Below are the code and all the weights of a small trained network. Each question names an input and a class and asks about switching units off, where a switched-off unit gives its printed mean instead of its output.

import numpy as np


def w(rows, s, z=0):
    codes = np.array(rows[::2]) - 128.0
    scale = np.full(codes.shape[1], s)
    scale[-1] = z or s
    return codes * scale


def f(y):
    return np.maximum(y, 0)


def log_softmax(a):
    a = a - a.max(-1, keepdims=True)
    return a - np.log(np.exp(a).sum(-1, keepdims=True))


def net(x, mask):
    res = np.array(x, float).reshape(1, 8) / 4 @ E
    y = f(res @ A[0][:, :-1].T + A[0][:, -1])
    res = res + np.where(mask, y, B[0][:, -1]) @ B[0][:, :-1]
    return log_softmax(res[-1] @ U[:, :-1].T + U[:, -1])


A, B = {}, {}
E = w([
[162,128,94,185,114,235,68,161],'x0',
[133,126,139,134,135,123,129,131],'x1',
[135,136,121,136,124,124,129,120],'x2',
[127,120,137,128,136,120,116,137],'x3',
[121,117,137,120,107,140,136,134],'x4',
[86,127,209,141,129,152,80,9],'x5',
[131,139,115,129,119,124,126,118],'x6',
[58,224,168,156,112,121,119,201],'x7',
],0.011)
A[0] = w([
[189,68,74,143,98,155,113,191,189],'n0',
[164,116,97,91,123,60,199,196,203],'n1',
[56,151,155,99,139,64,129,86,152],'n2',
[143,112,158,225,107,236,47,89,109],'n3',
[123,217,115,162,119,120,120,253,122],'n4',
[232,56,82,127,127,198,78,125,171],'n5',
[116,129,157,225,104,219,29,73,93],'n6',
[202,16,109,69,151,139,145,57,253],'n7',
[139,156,59,161,125,185,123,222,128],'n8',
[207,133,77,157,105,182,107,226,116],'n9',
[116,206,143,171,122,168,128,219,99],'n10',
[108,103,178,33,141,69,154,28,179],'n11',
[152,149,119,158,90,185,92,141,159],'n12',
[51,193,149,162,116,131,121,190,164],'n13',
[24,220,152,174,131,123,130,180,177],'n14',
[138,112,109,77,137,16,242,192,194],'n15',
],0.0078,0.005)
B[0] = w([
[180,95,79,158,109,102,171,128,204],'n0',
[163,176,32,85,185,157,147,163,221],'n1',
[66,141,210,149,48,137,124,127,181],'n2',
[115,165,66,68,188,115,156,167,201],'n3',
[187,110,139,128,98,217,42,56,206],'n4',
[147,137,55,149,152,63,174,184,213],'n5',
[92,163,81,24,188,139,154,125,199],'n6',
[228,3,104,163,160,121,159,74,247],'n7',
[167,89,128,180,109,173,68,84,200],'n8',
[161,98,142,215,88,149,111,101,204],'n9',
[157,99,150,125,104,172,72,96,185],'n10',
[113,47,204,144,113,153,104,15,220],'n11',
[190,131,88,120,123,171,126,127,173],'n12',
[105,155,151,109,105,176,73,103,191],'n13',
[66,176,188,93,65,164,55,147,204],'n14',
[131,192,86,17,198,170,112,136,242],'n15',
],0.0076,0.013)
U = w([
[165,100,83,41,216,106,191,124,144],'0',
[173,50,174,190,98,153,81,55,253],'1',
[110,197,119,33,144,156,88,176,34],'2',
[39,142,226,150,71,88,129,129,41],'3',
[192,92,83,254,121,96,176,200,45],'4',
],0.0081,0.0014)

Each question gives the input, the list of numbers given to net, and the class t.
The units are the neurons (one row each of A and B). Each row of codes is followed by its name. A weight is (code - 128) times the scale printed after its matrix; where a second scale follows, it is the last column's (A, B and U).
mask holds one flag per neuron, in row order. A switched-off neuron (its flag False) gives its mean, the last column of its row in B, instead of its output. The means were averaged over made-up inputs and are rounded, as every weight is.
A unit's drop is (log p(t) with every unit on - log p(t) with that unit switched off) / (log p(t) with every unit on - log p(t) with every unit switched off).
The circuit of an input: a set's keep is (log p(t) with only the set's units on - log p(t) with every unit switched off) / (log p(t) with every unit on - log p(t) with every unit switched off). Starting from the 12 units with the biggest drops (on a tie, the unit counted first), units are removed one at a time, each time the one whose removal leaves the highest keep (on an exact tie, the one counted first), for as long as the keep stays at least 0.8.
circuit, biggest first: the units of the circuit, biggest drop first
most important unit: the unit with the biggest drop
top k neurons: the k neurons with the biggest drops, biggest first
drop of u: that unit's drop, to one decimal
input [1,4,4,4,-2,-3,4,-2], class 4: top neuron : (n6)
input [-8,8,4,8,0,2,-7,-1], class 1: top 2 neurons : (n11 n2)
input [-8,7,2,-3,-6,6,-3,1], class 3: circuit, biggest first : (n2 n4)
input [-7,-4,2,2,8,1,3,1], class 3: top 2 neurons : (n2 n11)
input [-7,5,-3,3,-8,-7,6,1], class 2: circuit, biggest first : (n7 n15)
input [3,-1,0,-3,0,-7,0,1], class 1: top 3 neurons : (n4 n8 n10)
input [0,-7,0,-4,-4,4,6,6], class 3: top 2 neurons : (n15 n1)
input [5,8,-4,4,8,1,4,-5], class 0: top 2 neurons : (n6 n3)
input [7,-7,0,5,7,2,6,6], class 2: top 3 neurons : (n6 n3 n7)
input [6,-3,-3,6,-6,-6,-3,0], class 4: top 4 neurons : (n5 n11 n0 n14)
input [2,-6,-7,5,0,8,-3,-2], class 0: top 2 neurons : (n6 n3)
input [-3,0,2,-7,6,-7,-4,1], class 2: top 2 neurons : (n7 n15)
input [2,-4,-7,4,8,-4,-1,1], class 1: drop of n4 : 0.4
input [8,0,-5,1,-5,-1,2,-5], class 4: drop of n15 : 0.1
input [7,1,3,3,7,-5,5,3], class 1: most important unit : n4
input [5,8,-5,-3,3,2,7,5], class 2: drop of n6 : 0.3
